[[124 119 123 129 139 121 129 133 127 134 128]
 [129 139 133 125 115 134 122 129 135 115 124]
 [130 116 126 115 127 129 121 127 136 119 130]
 [124 141 133 125 112 143 130 122 141 112 124]
 [124 143 141 117 107 145 121 121 144 111 123]]
->
[[124 143 141 117 107 145 121 121 144 111 123]
 [124 141 133 125 112 143 130 122 141 112 124]
 [129 139 133 125 115 134 122 129 135 115 124]
 [124 119 123 129 139 121 129 133 127 134 128]
 [130 116 126 115 127 129 121 127 136 119 130]]

[[136 130 117 126 128 128 125 127 127]
 [132 136 150 133 129 128 122 129 124]
 [130 127 156 120 129 127 132 124 129]]
->
[[132 136 150 133 129 128 122 129 124]
 [136 130 117 126 128 128 125 127 127]
 [130 127 156 120 129 127 132 124 129]]

[[122 116 114 149 148 100 142 124 107]
 [128 134 124 133 129 118 134 123 128]]
->
[[128 134 124 133 129 118 134 123 128]
 [122 116 114 149 148 100 142 124 107]]

[[142 134 139 135 119 119 126 128 125 128 124 129 123 126]
 [101 129 138 137 118 135 146 127 128 135 151 118 137 131]
 [114 121 129 115 122 127 124 119 126 131 134 137 127 141]
 [135 135 122 123 122 120 112 115 132 129 133 123 133 123]
 [124 119 144 122 132 120 116 135 140 139 116 117 136 145]]
->
[[135 135 122 123 122 120 112 115 132 129 133 123 133 123]
 [142 134 139 135 119 119 126 128 125 128 124 129 123 126]
 [101 129 138 137 118 135 146 127 128 135 151 118 137 131]
 [114 121 129 115 122 127 124 119 126 131 134 137 127 141]
 [124 119 144 122 132 120 116 135 140 139 116 117 136 145]]

[[132 150 119 111 133 123 118]
 [132 113 119 135 124 132 132]
 [119 131 120 115 138 118 121]
 [134 112 126 119 117 131 130]
 [123 128 126 134 121 116 140]
 [132 127 134 135 118 114 132]
 [114 132 123 126 115 132 118]]
->
[[132 150 119 111 133 123 118]
 [114 132 123 126 115 132 118]
 [119 131 120 115 138 118 121]
 [123 128 126 134 121 116 140]
 [132 127 134 135 118 114 132]
 [132 113 119 135 124 132 132]
 [134 112 126 119 117 131 130]]

[[146 136 122 145 133 131 121]
 [145 127 113 115 148 102 106]
 [130 137 120 109 123 133 119]]
->
[[130 137 120 109 123 133 119]
 [146 136 122 145 133 131 121]
 [145 127 113 115 148 102 106]]

[[129 124]
 [121 136]
 [125 130]
 [138 110]
 [129 103]]
->
[[121 136]
 [125 130]
 [129 124]
 [138 110]
 [129 103]]
---
[[134 131 138 138 138 131 138 120 106]
 [136 129 138 137 140 130 140 115 103]
 [127 132 128 136 129 135 129 136 129]
 [133 132 137 138 136 133 136 124 110]
 [125 124 121 129 127 130 127 129 142]]
->
[[136 129 138 137 140 130 140 115 103]
 [134 131 138 138 138 131 138 120 106]
 [133 132 137 138 136 133 136 124 110]
 [127 132 128 136 129 135 129 136 129]
 [125 124 121 129 127 130 127 129 142]]

[[126 135 153 142]
 [146 128 118 116]]
->
[[146 128 118 116]
 [126 135 153 142]]

[[112 106 128]
 [143 150 127]
 [142 148 124]
 [110 103 129]
 [114 109 132]
 [111 105 128]
 [127 123 154]
 [140 144 132]]
->
[[143 150 127]
 [142 148 124]
 [140 144 132]
 [127 123 154]
 [114 109 132]
 [112 106 128]
 [111 105 128]
 [110 103 129]]

[[105 152 113 118 148 136 124]
 [135 112 148 120 116 113 115]
 [117 146 121 127 115 104 130]
 [139 116 114 149 148 146 130]
 [127 133 138 135 118 147 155]]
->
[[139 116 114 149 148 146 130]
 [135 112 148 120 116 113 115]
 [127 133 138 135 118 147 155]
 [117 146 121 127 115 104 130]
 [105 152 113 118 148 136 124]]

[[126 120]
 [135 103]
 [122 132]
 [110 129]
 [ 98 130]
 [113 137]
 [129 120]]
->
[[135 103]
 [129 120]
 [126 120]
 [122 132]
 [113 137]
 [110 129]
 [ 98 130]]

[[126 133 116]
 [120 137 122]
 [130 124 133]
 [125 141 100]
 [121 129 127]
 [134 127 131]
 [128 128 124]
 [127 134 128]]
->
[[134 127 131]
 [130 124 133]
 [128 128 124]
 [127 134 128]
 [126 133 116]
 [125 141 100]
 [121 129 127]
 [120 137 122]]
---
[[127 138 147 128]
 [135 130 105 128]
 [134 127 147 128]
 [136 132 123 128]]
->
[[135 130 105 128]
 [136 132 123 128]]

[[134 129 143 130 130 136 119 128 121 135 123 156 130 128 123]
 [126 131 130 130 142 128 126 128 125 134 127 150 115 134 127]
 [116 128 112 130 118 119 150 128 141 133 139 144 115 138 141]
 [128 129 119 129 117 128 128 128 133 130 128 135 131 132 128]
 [138 129 154 129 139 139 126 128 118 132 127 140 133 126 127]]
->
[[126 131 130 130 142 128 126 128 125 134 127 150 115 134 127]
 [128 129 119 129 117 128 128 128 133 130 128 135 131 132 128]]

[[144 110 133 143 146 131 140 135  99 110 129 155 114 115 133]
 [123 115 128 132 144 107 143 116 120 143 153 127 115 105  99]
 [108 126 117 118 150 130 109 106 141 110 113 103 115 129 104]]
->
[[123 115 128 132 144 107 143 116 120 143 153 127 115 105  99]]

[[129 125 127 116 141 122]
 [139 133 129 128 103 134]
 [132 144 128 116 125 125]
 [117 145 129 138 127 134]
 [125 125 129 141 119 137]
 [134 110 127 131 123 128]]
->
[[139 133 129 128 103 134]
 [117 145 129 138 127 134]
 [134 110 127 131 123 128]]

[[137 135 118 134 109 137]
 [144 158 106 113 118 138]
 [137 136 117 135 110 125]
 [144 145 103 113 121 139]
 [140 148 103 136 121 134]
 [140 146 105 135 120 116]
 [137 135 118 134 109 141]
 [140 147 104 135 121 146]
 [140 147 104 136 121 127]
 [143 158 107 114 118 124]]
->
[[144 158 106 113 118 138]
 [144 145 103 113 121 139]
 [140 146 105 135 120 116]
 [140 147 104 135 121 146]
 [143 158 107 114 118 124]]

[[117 119 151 131]
 [148 149 141 118]]
->
[[148 149 141 118]]
---
[[124 131 123]
 [131 132 133]
 [118 121 143]
 [151 143 105]
 [142 132 101]]
->
[[124 131]
 [131 132]
 [118 121]]

[[150 138 133 135 112]
 [118 124 131 119 132]
 [118 128 123 129 116]
 [130 120 126 131 124]]
->
[[150 138]
 [118 124]
 [118 128]]

[[132 155 114]
 [101 113 103]
 [102 134 147]]
->
[[132 155]
 [101 113]
 [102 134]]

[[127 142 125 121]
 [133 157 139 125]
 [145 123 131 133]
 [132 155 126 111]
 [151 136 129 125]]
->
[[127 142]
 [133 157]
 [145 123]]

[[138 142 111 152 121]
 [130 136 103 152 115]
 [131 136 103 152 115]
 [139 141 115 152 123]]
->
[[138 142]
 [130 136]
 [131 136]]

[[105 127]
 [125 118]
 [130 141]
 [115 115]
 [138 122]]
->
[[105 127]
 [125 118]
 [130 141]]

[[115 107 143 119 126]
 [123 127 128 130 131]
 [126 125 139 132 139]]
->
[[115 107]
 [123 127]
 [126 125]]
---
[[139 134 127]
 [130 157 122]
 [149 113 135]
 [138 120 129]]
->
[[157 122]
 [113 135]]

[[133 142 132 123 124]
 [152 134 146 122 103]
 [119 111 122 137 137]
 [128 130 129 127 127]]
->
[[134 146]
 [111 122]]

[[121 117 136 135]
 [110 122 140 127]
 [113 123 138 127]
 [133 151 120 118]
 [136 132 122 126]]
->
[[122 140]
 [123 138]]

[[139 131 111 113 151]
 [147 104 146 111 114]
 [106 127 102 146 148]
 [149 112 110 136 136]
 [111 106 127 122 146]]
->
[[104 146]
 [127 102]]

[[113 136 114]
 [155 135 139]
 [149 136 140]
 [126 124 116]]
->
[[135 139]
 [136 140]]

[[128 155 135 130 128]
 [131 158 138 126 131]
 [119 132 113 144 120]
 [123 142 111 133 129]
 [120 131 115 144 121]]
->
[[158 138]
 [132 113]]

[[135 152 154]
 [148 141 150]
 [139 149 154]]
->
[[141 150]
 [149 154]]
